Below are the code and all the weights of a small trained network. Each question names an input and a target symbol and asks about switching units off, where a switched-off unit gives its printed mean instead of its output.

import numpy as np


def w(rows, s, z=0):
    codes = np.array(rows[::2]) - 128.0
    scale = np.full(codes.shape[1], s)
    scale[-1] = z or s
    return codes * scale


def f(y):
    return np.maximum(y, 0)


def softmax(a):
    e = np.exp(a - a.max(-1, keepdims=True))
    return e / e.sum(-1, keepdims=True)


def log_softmax(a):
    a = a - a.max(-1, keepdims=True)
    return a - np.log(np.exp(a).sum(-1, keepdims=True))


def net(x, mask):
    ids = ['αβγδεζηθλμπστφψω'.index(c) for c in x.split()]
    T = len(ids)
    res = E[ids] + P[:T]
    r = res
    for j in range(3):
        rows = slice(2 * j, 2 * j + 2)
        q, k, v = (r @ M[0][rows].T for M in (Q, K, V))
        z = softmax(np.where(np.tri(T) > 0, q @ k.T / 2**0.5, -1e9)) @ v
        o = O[0][rows]
        res = res + np.where(mask[j], z, o[:, -1]) @ o[:, :-1]
    y = f(res @ A[0][:, :-1].T + A[0][:, -1])
    res = res + np.where(mask[3:15], y, B[0][:, -1]) @ B[0][:, :-1]
    return log_softmax(res[-1] @ U[:, :-1].T + U[:, -1])


Q, K, V, O, A, B = {}, {}, {}, {}, {}, {}
E = w([
[83,111,154,94,119],'α',
[95,111,112,137,126],'β',
[132,135,89,85,79],'γ',
[86,112,151,162,110],'δ',
[93,118,122,144,134],'ε',
[109,116,75,165,132],'ζ',
[112,103,111,162,94],'η',
[116,134,103,102,106],'θ',
[112,97,103,74,84],'λ',
[108,165,127,36,134],'μ',
[117,103,92,87,103],'π',
[144,166,50,107,120],'σ',
[110,196,110,184,166],'τ',
[105,170,119,117,220],'φ',
[84,22,65,113,173],'ψ',
[121,98,43,8,142],'ω',
],0.015)
P = w([
[90,138,124,121,134],'0',
[137,91,91,143,96],'1',
[111,119,189,127,200],'2',
[71,154,94,125,120],'3',
[175,101,112,151,109],'4',
[128,95,193,120,201],'5',
[46,161,83,131,110],'6',
[188,92,119,146,126],'7',
[147,95,179,101,216],'8',
[22,166,80,139,101],'9',
[203,84,113,133,137],'10',
[160,107,160,78,253],'11',
[2,169,97,137,86],'12',
[188,67,110,135,145],'13',
],0.02)
Q[0] = w([
[160,96,221,126,220],'H1',
[34,131,69,110,89],'H1',
[127,136,212,115,250],'H2',
[149,93,120,136,167],'H2',
[99,136,190,63,203],'H3',
[74,131,169,81,142],'H3',
],0.013)
K[0] = w([
[48,155,83,129,124],'H1',
[192,105,109,114,166],'H1',
[6,172,93,132,113],'H2',
[101,108,119,121,107],'H2',
[73,145,108,130,110],'H3',
[62,148,109,106,147],'H3',
],0.018)
V[0] = w([
[129,203,190,37,49],'H1',
[182,67,89,29,138],'H1',
[100,190,128,69,223],'H2',
[153,222,98,169,172],'H2',
[33,141,246,122,144],'H3',
[108,161,158,41,176],'H3',
],0.011)
O[0] = w([
[137,187,168,2,27,78],'H1',
[198,94,53,41,131,112],'H1',
[179,134,9,176,117,255],'H2',
[107,191,22,155,180,143],'H2',
[208,122,132,190,16,200],'H3',
[193,136,78,121,91,199],'H3',
],0.0077)
A[0] = w([
[30,210,89,165,80,92],'N1',
[110,137,170,143,182,91],'N2',
[51,254,157,117,5,3],'N3',
[71,158,214,195,121,138],'N4',
[209,218,100,168,143,152],'N5',
[95,47,187,48,112,77],'N6',
[227,175,173,136,153,86],'N7',
[132,149,84,160,163,148],'N8',
[50,103,105,49,183,201],'N9',
[122,207,77,123,41,44],'N10',
[132,66,63,124,149,81],'N11',
[177,192,104,144,199,118],'N12',
],0.0097,0.0054)
B[0] = w([
[193,143,255,94,153,193],'N1',
[122,165,119,95,154,153],'N2',
[251,104,110,140,217,139],'N3',
[79,68,121,56,92,160],'N4',
[71,98,142,118,92,246],'N5',
[178,199,184,177,132,159],'N6',
[160,64,147,132,84,155],'N7',
[101,163,132,150,127,233],'N8',
[150,135,34,132,140,178],'N9',
[59,184,172,87,202,192],'N10',
[145,125,174,163,119,214],'N11',
[156,95,126,120,80,218],'N12',
],0.0082,0.012)
U = w([
[209,81,212,152,82,134],'α',
[121,109,141,125,147,76],'β',
[179,175,138,93,168,146],'γ',
[75,70,183,106,105,145],'δ',
[98,93,127,117,129,92],'ε',
[75,108,99,108,182,104],'ζ',
[88,124,172,103,173,116],'η',
[153,132,130,121,146,106],'θ',
[254,175,181,166,160,2],'λ',
[143,125,102,70,42,198],'μ',
[184,138,152,128,168,110],'π',
[77,142,21,85,116,62],'σ',
[62,239,154,167,139,186],'τ',
[120,85,55,198,73,177],'φ',
[188,96,174,181,211,38],'ψ',
[213,121,94,114,145,38],'ω',
],0.009,0.0044)

Each question gives the input, a string of symbols that net reads in full, and the target symbol t.
The units are the heads (2 rows each of Q, K, V and O) and the neurons (one row each of A and B). Each row of codes is followed by its name. A weight is (code - 128) times the scale printed after its matrix; where a second scale follows, it is the last column's (O, A, B and U).
mask holds one flag per unit, heads first, then neurons. A switched-off unit (its flag False) gives its mean, the last column of its rows in O or B, instead of its output. The means were averaged over made-up inputs and are rounded, as every weight is.
A unit's drop is (log p(t) with every unit on - log p(t) with that unit switched off) / (log p(t) with every unit on - log p(t) with every unit switched off).
The circuit of an input: a set's keep is (log p(t) with only the set's units on - log p(t) with every unit switched off) / (log p(t) with every unit on - log p(t) with every unit switched off). Starting from the 12 units with the biggest drops (on a tie, the unit counted first), units are removed one at a time, each time the one whose removal leaves the highest keep (on an exact tie, the one counted first), for as long as the keep stays at least 0.8.
units of the circuit, in order: the units of the circuit, biggest drop first
k most important neurons: the k neurons with the biggest drops, biggest first
heads that matter: for each layer, one digit per head in row order, 1 if its drop is at least 0.15 and else 0, layers parted by /
input φ φ φ γ, target τ: heads that matter : 010
input φ δ θ φ δ ω φ ε φ α δ τ, target α: units of the circuit, in order : (H3, N7, H2)
input φ δ φ ε, target τ: heads that matter : 010
input γ σ ψ φ φ μ δ φ ω φ τ λ, target φ: heads that matter : 010
input μ φ α φ ψ φ α δ μ ψ ψ π, target ψ: heads that matter : 110
input δ φ φ φ φ ζ ζ ζ φ φ φ, target φ: heads that matter : 010
input δ η α α λ ε φ φ θ φ ψ, target ψ: heads that matter : 011
input ω β φ φ ζ δ δ δ, target δ: units of the circuit, in order : (N4, H2, H3)
input ψ ψ π τ γ φ, target τ: units of the circuit, in order : (H1)
input α λ δ μ ε α, target μ: units of the circuit, in order : (H1, H3)
input δ π φ, target δ: units of the circuit, in order : (N4, H1, H2)
input φ τ ψ φ, target φ: heads that matter : 100
input α φ λ ζ φ λ φ σ η, target φ: heads that matter : 010
input φ σ φ ψ α ψ δ φ τ, target δ: heads that matter : 100
input φ φ φ η, target τ: heads that matter : 010
input φ φ α, target φ: units of the circuit, in order : (H2, H3, N1)
input μ φ ω, target μ: heads that matter : 101
input η β φ α φ θ η, target τ: units of the circuit, in order : (N10, N12)
input α φ δ, target α: units of the circuit, in order : (H3, H2)
input α φ θ, target α: units of the circuit, in order : (H2, H3)
input α φ μ ω φ φ φ α, target φ: units of the circuit, in order : (N1)
input φ φ δ ψ α α α μ α μ λ η, target μ: heads that matter : 100
input μ φ τ ω φ φ, target ω: most important neuron : (N9)
input δ φ ω τ α μ, target τ: heads that matter : 110
input φ φ φ μ ω, target ω: heads that matter : 111
input α φ δ δ ω μ, target δ: units of the circuit, in order : (H1, N4, H2)
input δ μ α, target δ: units of the circuit, in order : (N4, H2)
input γ φ ζ α π μ ψ μ ω η σ, target σ: units of the circuit, in order : (H3, N9)
